Here is a tiny trained network, its code and every weight. The questions are about switching its units off for an input and a class, where a switched-off unit gives its printed mean instead of its output.

import numpy as np


def w(rows, s, z=0):
    codes = np.array(rows[::2]) - 128.0
    scale = np.full(codes.shape[1], s)
    scale[-1] = z or s
    return codes * scale


def f(y):
    return y / 2 * (1 + np.tanh(0.7978845608 * (y + 0.044715 * y**3)))


def log_softmax(a):
    a = a - a.max(-1, keepdims=True)
    return a - np.log(np.exp(a).sum(-1, keepdims=True))


def net(x, mask):
    res = np.array(x, float).reshape(1, 4) / 4 @ E
    y = f(res @ A[0][:, :-1].T + A[0][:, -1])
    res = res + np.where(mask, y, B[0][:, -1]) @ B[0][:, :-1]
    return log_softmax(res[-1] @ U[:, :-1].T + U[:, -1])


A, B = {}, {}
E = w([
[190,220,173,144],'x0',
[245,97,130,55],'x1',
[121,109,1,80],'x2',
[151,206,112,201],'x3',
],0.0099)
A[0] = w([
[64,82,125,38,120],'N0',
[94,136,139,219,9],'N1',
[67,92,158,84,179],'N2',
[62,133,150,220,166],'N3',
[174,151,123,222,167],'N4',
[154,250,44,84,231],'N5',
[49,163,211,170,77],'N6',
[138,124,190,104,112],'N7',
[177,143,127,127,200],'N8',
[117,23,194,53,255],'N9',
[48,107,121,159,183],'N10',
[82,116,112,152,104],'N11',
],0.017,0.0038)
B[0] = w([
[65,80,91,148,213],'N0',
[69,158,113,118,194],'N1',
[126,54,125,148,190],'N2',
[69,169,167,125,235],'N3',
[130,117,151,47,204],'N4',
[152,136,255,160,228],'N5',
[146,221,156,134,231],'N6',
[165,120,75,109,168],'N7',
[156,129,142,92,172],'N8',
[193,91,205,125,253],'N9',
[110,123,189,181,206],'N10',
[100,112,141,153,165],'N11',
],0.031,0.015)
U = w([
[149,114,114,52,38],'0',
[136,37,92,121,191],'1',
[62,138,157,92,167],'2',
[32,118,72,184,78],'3',
[142,187,10,192,59],'4',
[149,157,20,154,50],'5',
[211,163,147,137,253],'6',
[137,209,94,82,19],'7',
],0.012,0.0044)

Each question gives the input, the list of numbers given to net, and the class t.
The units are the neurons (one row each of A and B). Each row of codes is followed by its name. A weight is (code - 128) times the scale printed after its matrix; where a second scale follows, it is the last column's (A, B and U).
mask holds one flag per neuron, in row order. A switched-off neuron (its flag False) gives its mean, the last column of its row in B, instead of its output. The means were averaged over made-up inputs and are rounded, as every weight is.
A unit's drop is (log p(t) with every unit on - log p(t) with that unit switched off) / (log p(t) with every unit on - log p(t) with every unit switched off).
The circuit of an input: a set's keep is (log p(t) with only the set's units on - log p(t) with every unit switched off) / (log p(t) with every unit on - log p(t) with every unit switched off). Starting from all 12 units, units are removed one at a time, each time the one whose removal leaves the highest keep (on an exact tie, the one counted first), for as long as the keep stays at least 0.8.
units of the circuit, in order: the units of the circuit, biggest drop first
unit that matters most: the unit with the biggest drop
k most important neurons: the k neurons with the biggest drops, biggest first
drop when u is switched off: that unit's drop, to one decimal
input [5,6,1,-7], class 6: units of the circuit, in order => [N9]
input [-8,-4,7,7], class 3: 2 most important neurons => [N9 N4]
input [0,0,6,-3], class 1: units of the circuit, in order => [N3 N6]
input [-6,4,7,6], class 6: 2 most important neurons => [N5 N3]
input [-5,-4,0,-4], class 3: units of the circuit, in order => [N0 N5]
input [8,-3,1,0], class 6: 3 most important neurons => [N0 N5 N3]
input [-8,1,8,2], class 3: 2 most important neurons => [N0 N4]
input [-4,4,-6,6], class 7: 2 most important neurons => [N9 N5]
input [-8,-7,1,-7], class 3: 2 most important neurons => [N0 N10]
input [4,1,6,-7], class 1: 2 most important neurons => [N0 N6]
input [-4,7,-8,-1], class 6: 2 most important neurons => [N9 N0]
input [-2,5,-7,-5], class 1: 2 most important neurons => [N6 N5]
input [3,4,-3,-4], class 6: drop when N0 is switched off => 0.6
input [8,1,8,-1], class 6: drop when N7 is switched off => 0.0
input [0,1,7,8], class 6: drop when N5 is switched off => 0.2
input [-6,-4,-1,-8], class 1: unit that matters most => N9
